Below is a small trained network, with its code and all its weights. Each question gives an input and a target symbol and asks what happens when units are switched off, that is, made to give their printed mean instead of their output.

import numpy as np


def w(rows, s, z=0):
    codes = np.array(rows[::2]) - 128.0
    scale = np.full(codes.shape[1], s)
    scale[-1] = z or s
    return codes * scale


def f(y):
    return np.maximum(y, 0)


def softmax(a):
    e = np.exp(a - a.max(-1, keepdims=True))
    return e / e.sum(-1, keepdims=True)


def log_softmax(a):
    a = a - a.max(-1, keepdims=True)
    return a - np.log(np.exp(a).sum(-1, keepdims=True))


def net(x, mask):
    ids = ['αηθλξπτφψ'.index(c) for c in x.split()]
    T = len(ids)
    res = E[ids] + P[:T]
    q, k, v = (res @ M[0].T for M in (Q, K, V))
    z = softmax(np.where(np.tri(T) > 0, q @ k.T / 2**0.5, -1e9)) @ v
    res = res + np.where(mask[0], z, O[0][:, -1]) @ O[0][:, :-1]
    y = f(res @ A[0][:, :-1].T + A[0][:, -1])
    res = res + np.where(mask[1:13], y, B[0][:, -1]) @ B[0][:, :-1]
    return log_softmax(res[-1] @ U[:, :-1].T + U[:, -1])


Q, K, V, O, A, B = {}, {}, {}, {}, {}, {}
E = w([
[40,131,191,58,92,111],'α',
[91,82,139,77,227,148],'η',
[203,95,185,93,38,84],'θ',
[63,176,46,68,110,146],'λ',
[31,69,131,139,174,101],'ξ',
[91,255,116,203,79,90],'π',
[141,140,204,29,131,138],'τ',
[247,124,95,21,77,76],'φ',
[178,90,94,114,166,91],'ψ',
],0.013)
P = w([
[53,152,173,109,148,68],'0',
[187,52,122,190,84,151],'1',
[91,190,108,103,158,55],'2',
[200,76,107,201,91,173],'3',
[100,213,85,107,175,74],'4',
[223,106,91,213,105,202],'5',
[96,235,73,113,202,94],'6',
[220,124,84,215,103,216],'7',
[104,254,62,116,206,101],'8',
[188,48,98,169,62,139],'9',
],0.0066)
Q[0] = w([
[100,200,197,124,168,87],'H1',
[108,218,49,8,183,17],'H1',
],0.014)
K[0] = w([
[113,203,155,121,144,192],'H1',
[111,211,5,159,89,200],'H1',
],0.017)
V[0] = w([
[40,140,37,98,7,188],'H1',
[95,179,111,194,76,119],'H1',
],0.015)
O[0] = w([
[123,194,70,162,129,254,210],'H1',
[177,166,156,177,211,113,3],'H1',
],0.01,0.00041)
A[0] = w([
[225,33,138,77,143,192,19],'N1',
[81,133,130,63,196,149,168],'N2',
[155,113,188,62,69,124,182],'N3',
[186,81,51,144,164,88,92],'N4',
[169,145,123,151,66,174,190],'N5',
[31,63,131,133,169,151,54],'N6',
[186,48,91,159,160,118,171],'N7',
[59,163,175,132,73,111,117],'N8',
[150,188,145,62,115,141,255],'N9',
[147,150,82,172,94,100,36],'N10',
[192,89,154,176,91,51,222],'N11',
[130,7,75,221,144,143,247],'N12',
],0.011,0.0016)
B[0] = w([
[176,9,143,104,224,77,187],'N1',
[137,115,80,162,85,73,198],'N2',
[141,181,172,49,143,209,254],'N3',
[56,192,91,102,169,115,158],'N4',
[131,127,60,121,85,79,169],'N5',
[142,35,87,105,87,123,172],'N6',
[76,167,147,192,120,80,162],'N7',
[69,136,168,162,112,77,177],'N8',
[90,100,135,191,172,160,196],'N9',
[103,84,127,94,145,87,155],'N10',
[188,182,65,184,78,142,204],'N11',
[102,146,220,230,139,180,160],'N12',
],0.015,0.011)
U = w([
[37,171,146,107,105,179,110],'α',
[147,43,112,180,134,105,174],'η',
[253,147,111,174,49,166,33],'θ',
[137,112,43,166,99,220,127],'λ',
[78,107,145,207,79,174,5],'ξ',
[172,187,90,131,63,39,147],'π',
[193,116,102,94,160,211,136],'τ',
[167,111,31,58,130,50,62],'φ',
[172,172,147,209,174,108,213],'ψ',
],0.0062,0.0021)

Each question gives the input, a string of symbols that net reads in full, and the target symbol t.
The units are the heads (2 rows each of Q, K, V and O) and the neurons (one row each of A and B). Each row of codes is followed by its name. A weight is (code - 128) times the scale printed after its matrix; where a second scale follows, it is the last column's (O, A, B and U).
mask holds one flag per unit, heads first, then neurons. A switched-off unit (its flag False) gives its mean, the last column of its rows in O or B, instead of its output. The means were averaged over made-up inputs and are rounded, as every weight is.
A unit's drop is (log p(t) with every unit on - log p(t) with that unit switched off) / (log p(t) with every unit on - log p(t) with every unit switched off).
The circuit of an input: a set's keep is (log p(t) with only the set's units on - log p(t) with every unit switched off) / (log p(t) with every unit on - log p(t) with every unit switched off). Starting from the 12 units with the biggest drops (on a tie, the unit counted first), units are removed one at a time, each time the one whose removal leaves the highest keep (on an exact tie, the one counted first), for as long as the keep stays at least 0.8.
circuit, biggest first: the units of the circuit, biggest drop first
most important unit: the unit with the biggest drop
k most important neurons: the k neurons with the biggest drops, biggest first
drop when u is switched off: that unit's drop, to one decimal
input τ ψ α, target ξ: most important unit => N3
input ξ π λ θ ψ φ, target φ: 2 most important neurons => [N1 N5]
input η τ τ τ, target τ: circuit, biggest first => [N3 N1 H1]
input η λ π τ φ, target λ: circuit, biggest first => [H1 N9]
input τ τ ψ, target π: circuit, biggest first => [H1 N11 N7]
input η λ τ ξ α η τ η τ, target λ: circuit, biggest first => [H1 N5]
input η θ λ π η ψ η θ α, target ψ: 4 most important neurons => [N3 N6 N9 N11]
input ξ ψ φ, target τ: circuit, biggest first => [N3 H1 N2 N8]
input φ τ θ, target θ: 3 most important neurons => [N11 N4 N3]
input η τ ψ τ η η, target η: 3 most important neurons => [N1 N12 N6]
input τ η η η η ψ θ, target θ: circuit, biggest first => [N11 H1 N3]
input λ λ τ η τ η τ ψ, target ψ: 2 most important neurons => [N12 N7]
input τ η τ, target α: 3 most important neurons => [N3 N8 N1]
input θ ξ τ π π α ψ, target ψ: circuit, biggest first => [H1]
input η α ψ τ ξ, target η: 3 most important neurons => [N3 N6 N11]
input π φ τ η ξ τ τ τ α, target ψ: drop when N3 is switched off => 0.1
input η ψ τ π λ τ τ, target λ: drop when H1 is switched off => 0.9
input π τ φ α, target α: drop when N1 is switched off => 0.2
input η τ τ τ τ ψ η τ, target τ: drop when N3 is switched off => 0.7
input λ ψ α, target λ: most important unit => H1
